Below are the code and all the weights of a small trained network. Each question names an input and a target symbol and asks about switching units off, where a switched-off unit gives its printed mean instead of its output.

import numpy as np


def w(rows, s, z=0):
    codes = np.array(rows[::2]) - 128.0
    scale = np.full(codes.shape[1], s)
    scale[-1] = z or s
    return codes * scale


def f(y):
    return y / 2 * (1 + np.tanh(0.7978845608 * (y + 0.044715 * y**3)))


def softmax(a):
    e = np.exp(a - a.max(-1, keepdims=True))
    return e / e.sum(-1, keepdims=True)


def log_softmax(a):
    a = a - a.max(-1, keepdims=True)
    return a - np.log(np.exp(a).sum(-1, keepdims=True))


def net(x, mask):
    ids = ['ΔΩαγεζξστ'.index(c) for c in x.split()]
    T = len(ids)
    res = E[ids] + P[:T]
    u = 0
    for l in range(2):
        q, k, v = (res @ M[l].T for M in (Q, K, V))
        z = softmax(np.where(np.tri(T) > 0, q @ k.T / 2**0.5, -1e9)) @ v
        res = res + np.where(mask[u], z, O[l][:, -1]) @ O[l][:, :-1]
        u += 1
        y = f(res @ A[l][:, :-1].T + A[l][:, -1])
        res = res + np.where(mask[u : u + 4], y, B[l][:, -1]) @ B[l][:, :-1]
        u += 4
    return log_softmax(res[-1] @ U[:, :-1].T + U[:, -1])


Q, K, V, O, A, B = {}, {}, {}, {}, {}, {}
E = w([
[163,86,178,197,178],'Δ',
[158,79,58,203,102],'Ω',
[61,139,53,188,171],'α',
[68,13,13,153,151],'γ',
[125,33,88,120,8],'ε',
[130,122,46,114,235],'ζ',
[35,95,80,141,54],'ξ',
[152,149,125,186,20],'σ',
[61,162,248,133,162],'τ',
],0.013)
P = w([
[191,100,105,220,148],'0',
[162,247,58,138,153],'1',
[15,157,224,18,126],'2',
[194,110,141,224,139],'3',
[172,254,85,117,128],'4',
[28,188,226,11,123],'5',
[195,104,141,233,139],'6',
],0.0073)
Q[0] = w([
[75,210,108,132,44],'0.h1',
[42,148,255,198,30],'0.h1',
],0.022)
K[0] = w([
[209,149,180,123,169],'0.h1',
[182,189,191,31,255],'0.h1',
],0.023)
V[0] = w([
[25,228,3,124,12],'0.h1',
[131,112,142,136,43],'0.h1',
],0.0029)
O[0] = w([
[171,132,80,7,89,254],'0.h1',
[181,155,155,114,155,131],'0.h1',
],0.0021,0.00087)
A[0] = w([
[185,180,76,74,208,197],'0.n1',
[50,128,199,62,173,3],'0.n2',
[249,31,131,145,173,21],'0.n3',
[238,84,207,144,124,131],'0.n4',
],0.014,0.0033)
B[0] = w([
[111,207,223,86,85,236],'0.n1',
[225,222,103,101,138,253],'0.n2',
[117,159,7,78,74,234],'0.n3',
[52,158,228,114,126,225],'0.n4',
],0.012,0.0035)
Q[1] = w([
[100,136,142,171,143],'1.h1',
[6,126,137,96,166],'1.h1',
],0.023)
K[1] = w([
[143,125,140,186,141],'1.h1',
[251,115,122,135,126],'1.h1',
],0.025)
V[1] = w([
[174,109,137,116,49],'1.h1',
[118,80,122,6,160],'1.h1',
],0.015)
O[1] = w([
[120,126,203,119,87,163],'1.h1',
[9,191,103,213,95,2],'1.h1',
],0.011,0.0073)
A[1] = w([
[17,72,122,17,165,3],'1.n1',
[80,172,184,97,235,102],'1.n2',
[88,4,127,162,143,172],'1.n3',
[71,164,160,59,152,120],'1.n4',
],0.016,0.0055)
B[1] = w([
[3,151,141,169,179,149],'1.n1',
[81,56,127,180,102,245],'1.n2',
[194,185,141,207,46,181],'1.n3',
[177,172,90,113,132,255],'1.n4',
],0.019,0.0088)
U = w([
[89,96,115,179,140,180],'Δ',
[132,188,186,178,98,19],'Ω',
[95,88,2,95,126,219],'α',
[72,207,145,188,181,208],'γ',
[46,173,179,114,33,99],'ε',
[90,153,44,190,113,3],'ζ',
[114,210,99,95,120,126],'ξ',
[113,149,203,64,103,212],'σ',
[175,199,103,215,243,111],'τ',
],0.0075,0.0054)

Each question gives the input, a string of symbols that net reads in full, and the target symbol t.
The units are the heads (2 rows each of Q, K, V and O) and the neurons (one row each of A and B). Each row of codes is followed by its name. A weight is (code - 128) times the scale printed after its matrix; where a second scale follows, it is the last column's (O, A, B and U).
mask holds one flag per unit, layer by layer, with each layer's heads first. A switched-off unit (its flag False) gives its mean, the last column of its rows in O or B, instead of its output. The means were averaged over made-up inputs and are rounded, as every weight is.
A unit's drop is (log p(t) with every unit on - log p(t) with that unit switched off) / (log p(t) with every unit on - log p(t) with every unit switched off).
The circuit of an input: a set's keep is (log p(t) with only the set's units on - log p(t) with every unit switched off) / (log p(t) with every unit on - log p(t) with every unit switched off). Starting from all 10 units, units are removed one at a time, each time the one whose removal leaves the highest keep (on an exact tie, the one counted first), for as long as the keep stays at least 0.8.
units of the circuit, in order: the units of the circuit, biggest drop first
k most important neurons: the k neurons with the biggest drops, biggest first
k most important neurons of layer l: the k neurons of layer l with the biggest drops, biggest first
input σ γ ζ α γ ε γ, target ζ: units of the circuit, in order	(0.n3; 1.n3; 1.h1; 0.n2)
input σ ε ξ ξ ζ, target ε: 2 most important neurons	(1.n2; 0.n1)
input α Δ Δ Δ α σ γ, target ζ: units of the circuit, in order	(0.n3; 1.n3; 0.n2; 0.n1)
input α σ α σ ξ, target σ: units of the circuit, in order	(1.h1)
input ξ γ α, target α: units of the circuit, in order	(1.n3; 0.n1)
input σ σ α γ γ, target σ: units of the circuit, in order	(1.h1; 0.n2)
input σ γ ζ Δ, target γ: 3 most important neurons	(0.n4; 0.n3; 0.n2)
input σ α ζ, target ζ: units of the circuit, in order	(1.n2; 0.n2; 1.h1)
input Ω α Δ τ σ, target α: units of the circuit, in order	(1.h1; 1.n3)
input ε Δ α α, target τ: units of the circuit, in order	(1.h1; 0.n3; 1.n2)
input ζ ζ σ τ α σ ε, target ε: 3 most important neurons of layer 0	(0.n4; 0.n2; 0.n3)
input γ ξ τ, target τ: 2 most important neurons	(0.n2; 1.n4)
input γ α α τ ε τ σ, target σ: 3 most important neurons	(0.n4; 0.n2; 1.n2)
input σ γ ξ γ τ α Ω, target α: 2 most important neurons of layer 1	(1.n3; 1.n1)
input Δ ε Δ σ, target σ: 2 most important neurons of layer 0	(0.n2; 0.n4)
input σ σ σ γ Ω, target σ: most important neuron of layer 0	(0.n4)
input Δ Ω Ω, target Ω: 2 most important neurons of layer 0	(0.n2; 0.n1)
input Ω Ω σ ε γ Δ, target Δ: 3 most important neurons of layer 0	(0.n3; 0.n4; 0.n1)
input ε γ Ω, target Ω: 2 most important neurons of layer 1	(1.n3; 1.n2)
input σ ε ε ζ Δ, target ε: 4 most important neurons	(1.n2; 0.n4; 0.n2; 0.n1)
input ε σ ζ γ τ σ Δ, target γ: 3 most important neurons	(0.n4; 1.n1; 0.n3)
